Questions about the row below.
1) Which number is the entry just right of the smallest entry?
2) Which number is the entry just left of 0.114?
3) Which number is the entry just left of -0.130?
array([-0.121, -0.029,  0.039, -0.084, -0.130,  0.114])
1) 0.114
2) -0.130
3) -0.084

Questions about the array below. Counting starts at 1.
1) Read off the entry at row 2, column 1.
2) Read off the entry in row 1 and column 3.
3) Read off the entry in row 1 and column 1.
4) Read off the entry in row 2 and column 2.
5) Read off the entry in row 1 and column 2.
[[1 3 4 5 2 8 3 3 5]
 [2 2 2 2 2 3 3 3 5]]
1) 2
2) 4
3) 1
4) 2
5) 3

grid =
[[ -6  16  15   9   3  -1  11  11]
 [  2   4   6  12  25 -32 -21  -8]
 [ -7   2   2  -7 -26  28  18  16]
 [  2   1  37 -12  17  19  16   3]
 [ 10  20   0  35  -8  14  15  28]
 [-16 -26   9 -34  16 -20  -9 -35]
 [ 13  -7  17  27   1  -8 -22   4]
 [  9 -14  30  15   6  -2 -17  -8]
 [ 28  15   9  45 -12   1 -12  30]]
Counting starts at 1.
The entry in row 1 and column 1: -6
The top-right entry?
Answer: 11
The entry directly below -34 is 27
The entry at row 3, column 2?
Answer: 2
The entry just right of 14: 15
The entry at row 1, column 3?
Answer: 15
The entry just right of -32?
Answer: -21
The entry at row 2, column 1?
Answer: 2
The entry just right of 35 is -8
The entry directly below 37?
Answer: 0
The entry at row 3, column 1?
Answer: -7
The entry in the bottom-left corner?
Answer: 28
The entry just right of the largest entry?
Answer: -12
The largest entry: 45
The entry in the bottom-right corner is 30
The entry at row 2, column 3: 6
The entry directly above the smallest entry?
Answer: 28
The entry at row 3, column 3?
Answer: 2
The entry at row 1, column 2: 16
The entry directly above the largest entry -> 15
The entry just left of the largest entry?
Answer: 9
The top entry of the column that holds the largest entry?
Answer: 9
The entry directly below 35?
Answer: -34

X =
[[  4   4  45 -11   2 -16  -3  -4  28  10]
 [ -9  -5  18 -13  47   4  27   1  28 -16]
 [ 50 -19  28   4   3 -48 -25  44  -7 -29]
 [-45 -14   2  17  20 -35  -5 -50 -24   6]
 [-24 -10  49  28 -12 -34 -43  -9  27  45]
 [ 12 -29 -11  30  46  24  29  38 -44  -5]
 [ 45 -33  14 -41  27  16 -45 -31   1 -35]
 [-49 -41 -38  -1   6 -20   4  42   5  30]
 [ 27  34 -42 -38  48 -43  40   7 -33  46]
 [ 37 -18 -34   2  43 -47  46   3 -42 -48]
 [-38  46  27  29   5 -46  23 -44  14   6]
 [-20 -42  18  14  26 -26  34  -6 -20  48]
 [ 18   1 -10 -30  -1 -27  45  -9  26  47]
 [-29  12 -35  38 -32  -9  -5 -39   3  -5]]
Indices start at 1.
The entry at row 2, column 2 is -5
Give the top entry of the column that holds the smallest entry.
-4
Give the top-left entry.
4
The entry in the top-right corner is 10
Give the bottom-left entry.
-29
The entry at row 1, column 3: 45
Give the entry in row 2 and column 3.
18
Give the entry just left of the smallest entry.
-5
Give the entry at row 1, column 2.
4
The entry directly below -19: -14
The bottom-right entry -> -5
Give the entry in row 2 and column 1.
-9
Give the entry just right of 44.
-7
The entry at row 3, column 1: 50
The entry directly below the largest entry: -45
The entry just right of -4 -> 28
The entry just right of the smallest entry is -24

[[ -2 -37  41   8 -16  27 -15  32  17 -16 -21  14 -29]
 [ 17   5 -19  -8 -29  12  26  18   7 -29  -8 -43  30]
 [-21  -1 -51  13 -16   0  42  25  -5   1  23   0  -8]
 [  7 -45  -8 -18  29   7  -9 -16  -2 -10  42 -22  37]
 [ 23   7  -7  -3 -22  27 -34   8 -45  31  24 -14 -18]
 [ 37  -2   5  28  19 -36  16   7  21   9 -41 -21  -3]]
Indices start at 1.
The entry in the bottom-left corner: 37
The entry in row 1 and column 3: 41
Read off the entry at row 2, column 1.
Answer: 17
Read off the entry in row 1 and column 2.
Answer: -37
Read off the entry at row 3, column 1.
Answer: -21
The top-left entry: -2
Read off the entry directly above 16.
Answer: -34
Read off the entry directly above the smallest entry.
Answer: -19
The entry directly above 24 is 42
The top-right entry: -29
The entry directly below 26 -> 42
Read off the entry directly below 1.
Answer: -10
Read off the entry directly below 12.
Answer: 0
The entry just right of -41: -21
Read off the entry just left of the smallest entry.
Answer: -1
Read off the bottom entry of the column that holds the smallest entry.
Answer: 5
Read off the bottom-right entry.
Answer: -3
Read off the entry in row 2 and column 2.
Answer: 5
The entry just right of -43 -> 30

Read these off the matrix that follows. Rows and columns are numbered from 1.
1) Give the entry directly above the smallest entry.
2) Give the entry in the top-right corner.
3) Give the entry in row 2 and column 2.
4) Give the entry just left of the smallest entry.
5) Give the entry in row 1 and column 3.
6) Give the entry at row 1, column 1.
7) Give the entry in row 1 and column 2.
8) Give the entry just left of 15.
[[ -4   2  14  41   8  -2 -35  18   8 -20  -2 -16]
 [-21  10 -21 -54 -20  -5  17 -32  -3  23   2   5]
 [-10   8 -12 -52 -12   5  10 -31 -12   9  -4  10]
 [-10  11 -10 -46 -14   8  15 -21  -6   7   2  14]
 [-10  -8  -6 -40  -6   4  18 -18 -10  12   3  14]
 [ -5  -1   1 -32 -19   0   4 -27 -14   1  12  17]
 [ -5 -13  -3 -19 -10  -2  17 -23 -19  10  14   5]
 [  0   9  -4 -33  -6   7  24 -24 -10 -11   4  22]
 [  7  -5  -4 -33 -16   2   9 -19 -10  -9   1  24]
 [ -1 -15 -10 -27  -5   6   3 -11  -3 -25  10   5]
 [  6  -7  -3 -27 -29   7  14 -24 -16 -17  11  10]
 [ -4  -6  -3 -18 -19 -13  14 -24 -15   2   9   7]]
1) 41
2) -16
3) 10
4) -21
5) 14
6) -4
7) 2
8) 8

[[  8 -30 -15 -19 -27]
 [ -6   3  10 -30 -44]
 [ 30 -47  21  27  17]]
The entry directly above -47 -> 3
What is the entry directly above the centre entry?
Answer: -15
The entry directly above the largest entry: -6
The 3rd largest entry is 21
What is the entry directly below -44?
Answer: 17
The second largest entry: 27
What is the entry in the bottom-left corner?
Answer: 30
The largest entry in the first row: 8

Questions about the grid below.
1) Read off the bottom entry of the column that holds the largest entry.
2) Read off the entry just left of 4053.
3) Read off the first entry in the row that holds the smallest entry.
4) Read off the entry just right of 8955.
5) Read off the entry directly above 8955.
6) Read off the bottom-left entry.
7) Read off the largest entry in the first row.
8) Read off the top entry of the column that holds the smallest entry.
array([[7563, 9413, 3155, 9413, 4626, 9620],
       [7586, 3279, 9122, 3381, 8955, 3596],
       [4631, 7504, 9496, 8515, 4053, 5977]])
1) 5977
2) 8515
3) 7563
4) 3596
5) 4626
6) 4631
7) 9620
8) 3155
